Below are the code and all the weights of a small trained network. Each question names an input and a target symbol and asks about switching units off, where a switched-off unit gives its printed mean instead of its output.

import numpy as np


def w(rows, s, z=0):
    codes = np.array(rows[::2]) - 128.0
    scale = np.full(codes.shape[1], s)
    scale[-1] = z or s
    return codes * scale


def norm(h):
    return h / np.sqrt((h * h).mean(-1, keepdims=True) + 1e-5)


def f(y):
    return y / 2 * (1 + np.tanh(0.7978845608 * (y + 0.044715 * y**3)))


def softmax(a):
    e = np.exp(a - a.max(-1, keepdims=True))
    return e / e.sum(-1, keepdims=True)


def log_softmax(a):
    a = a - a.max(-1, keepdims=True)
    return a - np.log(np.exp(a).sum(-1, keepdims=True))


def net(x, mask):
    ids = ['ΠΣαγδζθλ'.index(c) for c in x.split()]
    T = len(ids)
    res = E[ids] + P[:T]
    r = norm(res)
    for j in range(2):
        rows = slice(2 * j, 2 * j + 2)
        q, k, v = (r @ M[0][rows].T for M in (Q, K, V))
        z = softmax(np.where(np.tri(T) > 0, q @ k.T / 2**0.5, -1e9)) @ v
        o = O[0][rows]
        res = res + np.where(mask[j], z, o[:, -1]) @ o[:, :-1]
    y = f(norm(res) @ A[0][:, :-1].T + A[0][:, -1])
    res = res + np.where(mask[2:6], y, B[0][:, -1]) @ B[0][:, :-1]
    return log_softmax(norm(res)[-1] @ U[:, :-1].T + U[:, -1])


Q, K, V, O, A, B = {}, {}, {}, {}, {}, {}
E = w([
[149,203,91,142,135,174,173],'Π',
[108,143,75,186,154,160,123],'Σ',
[154,102,104,144,61,133,172],'α',
[169,245,121,163,67,149,113],'γ',
[220,138,74,146,80,169,106],'δ',
[171,188,90,92,165,50,146],'ζ',
[35,111,231,172,103,151,131],'θ',
[116,129,219,148,166,254,79],'λ',
],0.011)
P = w([
[244,162,239,146,178,120,210],'0',
[87,171,137,5,110,111,118],'1',
[119,85,101,125,112,130,99],'2',
[138,95,58,225,133,172,115],'3',
[126,110,118,63,45,113,83],'4',
[141,105,128,173,84,154,87],'5',
],0.012)
Q[0] = w([
[112,77,143,99,148,126,102],'h1',
[139,119,133,172,253,111,202],'h1',
[108,127,131,59,113,115,116],'h2',
[126,127,177,126,167,124,161],'h2',
],0.017)
K[0] = w([
[58,102,160,116,204,154,149],'h1',
[120,188,67,44,243,2,194],'h1',
[167,122,28,204,208,111,210],'h2',
[32,117,210,72,203,232,173],'h2',
],0.0062)
V[0] = w([
[155,87,149,72,203,254,3],'h1',
[16,115,202,164,121,125,78],'h1',
[86,128,117,133,187,247,221],'h2',
[158,68,209,117,43,184,105],'h2',
],0.0071)
O[0] = w([
[126,146,178,13,202,221,122,255],'h1',
[63,255,54,69,130,99,222,56],'h1',
[110,81,119,200,144,183,160,184],'h2',
[133,103,119,87,31,248,207,190],'h2',
],0.0077,0.003)
A[0] = w([
[62,141,48,133,76,77,184,210],'n1',
[135,125,152,76,131,58,70,5],'n2',
[229,85,217,254,176,156,212,203],'n3',
[139,183,73,178,152,185,128,223],'n4',
],0.0092,0.0024)
B[0] = w([
[33,144,180,184,72,72,186,150],'n1',
[211,104,176,206,237,1,67,129],'n2',
[184,162,73,236,230,228,252,254],'n3',
[102,104,26,181,205,146,124,197],'n4',
],0.0084,0.0093)
U = w([
[170,147,169,199,183,142,209,185],'Π',
[56,64,56,170,169,140,85,89],'Σ',
[108,2,108,170,51,95,190,67],'α',
[112,198,129,204,49,120,49,17],'γ',
[177,19,174,98,81,169,86,62],'δ',
[138,110,182,136,169,47,84,248],'ζ',
[59,170,122,113,96,61,198,251],'θ',
[108,164,138,13,185,144,140,176],'λ',
],0.0086,0.0029)

Each question gives the input, a string of symbols that net reads in full, and the target symbol t.
The units are the heads (2 rows each of Q, K, V and O) and the neurons (one row each of A and B). Each row of codes is followed by its name. A weight is (code - 128) times the scale printed after its matrix; where a second scale follows, it is the last column's (O, A, B and U).
mask holds one flag per unit, heads first, then neurons. A switched-off unit (its flag False) gives its mean, the last column of its rows in O or B, instead of its output. The means were averaged over made-up inputs and are rounded, as every weight is.
A unit's drop is (log p(t) with every unit on - log p(t) with that unit switched off) / (log p(t) with every unit on - log p(t) with every unit switched off).
The circuit of an input: a set's keep is (log p(t) with only the set's units on - log p(t) with every unit switched off) / (log p(t) with every unit on - log p(t) with every unit switched off). Starting from all 6 units, units are removed one at a time, each time the one whose removal leaves the highest keep (on an exact tie, the one counted first), for as long as the keep stays at least 0.8.
units of the circuit, in order: the units of the circuit, biggest drop first
unit that matters most: the unit with the biggest drop
top k neurons: the k neurons with the biggest drops, biggest first
heads that matter: for each layer, one digit per head in row order, 1 if its drop is at least 0.15 and else 0, layers parted by /
drop of u: that unit's drop, to one decimal
input Π Π α, target α: units of the circuit, in order -> (h1; h2; n3)
input δ θ Σ Σ λ γ, target γ: units of the circuit, in order -> (n3; h1)
input γ Π α α α α, target α: units of the circuit, in order -> (h2; h1; n3)
input Σ λ θ Σ δ, target θ: top neuron -> (n1)
input α Π Σ ζ δ, target ζ: units of the circuit, in order -> (h2; n2)
input δ ζ θ δ Π, target θ: top 2 neurons -> (n1; n3)
input δ λ δ δ Σ, target δ: units of the circuit, in order -> (h1; n3)
input Π Σ γ θ ζ, target θ: heads that matter -> 10
input λ Π α δ α, target δ: units of the circuit, in order -> (n3; n4)
input Π Σ δ Π ζ λ, target λ: units of the circuit, in order -> (h1; n3)
input γ α Π γ Σ ζ, target ζ: units of the circuit, in order -> (h2; n3)
input Σ θ Σ θ Σ, target θ: units of the circuit, in order -> (h1; n1)
input θ λ Σ Π Σ δ, target δ: heads that matter -> 01
input Π δ Σ Σ Π, target Σ: heads that matter -> 01
input Σ γ λ Π γ, target λ: heads that matter -> 10
input δ Π α Σ ζ, target ζ: units of the circuit, in order -> (n2; n3)
input λ Σ Π ζ Π, target ζ: unit that matters most -> h2
input ζ Π Σ δ δ Σ, target δ: heads that matter -> 11
input γ θ θ, target θ: drop of h1 -> 0.9
input δ Σ θ γ Σ, target θ: drop of h1 -> 1.2
input α Σ λ Σ Π, target λ: drop of h1 -> 1.0
